Here is a tiny trained network, its code and every weight. The questions are about switching its units off for an input and a class, where a switched-off unit gives its printed mean instead of its output.

import numpy as np


def w(rows, s, z=0):
    codes = np.array(rows[::2]) - 128.0
    scale = np.full(codes.shape[1], s)
    scale[-1] = z or s
    return codes * scale


def norm(h):
    return h / np.sqrt((h * h).mean(-1, keepdims=True) + 1e-5)


def f(y):
    return y / 2 * (1 + np.tanh(0.7978845608 * (y + 0.044715 * y**3)))


def log_softmax(a):
    a = a - a.max(-1, keepdims=True)
    return a - np.log(np.exp(a).sum(-1, keepdims=True))


def net(x, mask):
    res = np.array(x, float).reshape(1, 8) / 4 @ E
    u = 0
    for l in range(3):
        y = f(norm(res) @ A[l][:, :-1].T + A[l][:, -1])
        res = res + np.where(mask[u : u + 4], y, B[l][:, -1]) @ B[l][:, :-1]
        u += 4
    return log_softmax(norm(res)[-1] @ U[:, :-1].T + U[:, -1])


A, B = {}, {}
E = w([
[133,128,127],'x0',
[122,127,129],'x1',
[103,68,11],'x2',
[98,119,139],'x3',
[91,117,140],'x4',
[98,254,100],'x5',
[146,133,123],'x6',
[139,131,124],'x7',
],0.0089)
A[0] = w([
[76,202,9,4],'L0N1',
[88,108,5,215],'L0N2',
[187,122,128,82],'L0N3',
[84,211,61,143],'L0N4',
],0.013,0.0035)
B[0] = w([
[3,84,103,213],'L0N1',
[143,119,71,254],'L0N2',
[96,115,152,132],'L0N3',
[78,147,115,219],'L0N4',
],0.022,0.0081)
A[1] = w([
[2,57,129,254],'L1N1',
[132,46,25,100],'L1N2',
[103,188,220,84],'L1N3',
[194,41,252,45],'L1N4',
],0.0085,0.0021)
B[1] = w([
[207,164,153,254],'L1N1',
[192,142,14,224],'L1N2',
[252,151,2,166],'L1N3',
[44,76,239,198],'L1N4',
],0.0098,0.0061)
A[2] = w([
[146,134,28,195],'L2N1',
[47,155,209,253],'L2N2',
[76,100,173,86],'L2N3',
[124,252,85,218],'L2N4',
],0.015,0.002)
B[2] = w([
[165,35,167,255],'L2N1',
[211,136,197,215],'L2N2',
[210,204,79,161],'L2N3',
[50,249,168,230],'L2N4',
],0.016,0.0084)
U = w([
[211,146,199,248],'0',
[184,55,77,131],'1',
[85,255,161,32],'2',
[44,146,49,91],'3',
],0.019,0.0012)

Each question gives the input, the list of numbers given to net, and the class t.
The units are the neurons (one row each of A and B). Each row of codes is followed by its name. A weight is (code - 128) times the scale printed after its matrix; where a second scale follows, it is the last column's (A, B and U).
mask holds one flag per neuron, layer by layer. A switched-off neuron (its flag False) gives its mean, the last column of its row in B, instead of its output. The means were averaged over made-up inputs and are rounded, as every weight is.
A unit's drop is (log p(t) with every unit on - log p(t) with that unit switched off) / (log p(t) with every unit on - log p(t) with every unit switched off).
The circuit of an input: a set's keep is (log p(t) with only the set's units on - log p(t) with every unit switched off) / (log p(t) with every unit on - log p(t) with every unit switched off). Starting from all 12 units, units are removed one at a time, each time the one whose removal leaves the highest keep (on an exact tie, the one counted first), for as long as the keep stays at least 0.8.
circuit, biggest first: the units of the circuit, biggest drop first
top k neurons: the k neurons with the biggest drops, biggest first
k most important neurons of layer l: the k neurons of layer l with the biggest drops, biggest first
drop of u: that unit's drop, to one decimal
input [-4,0,7,-5,-5,0,-6,-5], class 1: circuit, biggest first : (L2N1)
input [-5,8,-4,5,-3,0,-2,7], class 0: top 3 neurons : (L0N2; L0N4; L1N4)
input [0,-4,-3,6,4,0,-3,-2], class 0: top 3 neurons : (L0N4; L1N4; L2N4)
input [-8,-8,0,4,3,-2,-2,3], class 0: top 2 neurons : (L0N4; L0N2)
input [-6,-7,0,-4,3,-2,7,3], class 0: top 2 neurons : (L0N2; L0N4)
input [5,0,5,1,2,0,3,-5], class 1: top 2 neurons : (L2N1; L2N4)
input [-7,-2,-1,-7,-3,-2,0,6], class 0: 2 most important neurons of layer 0 : (L0N2; L0N4)
input [2,-5,0,6,-8,-2,-4,-4], class 0: top 3 neurons : (L0N4; L0N2; L0N1)
input [-4,7,-3,8,8,-8,4,5], class 0: drop of L0N2 : 0.3
input [-6,-3,1,8,-6,0,5,5], class 1: drop of L2N1 : 0.4
input [-5,-5,-1,-3,-1,-6,-6,2], class 0: drop of L0N2 : 1.1
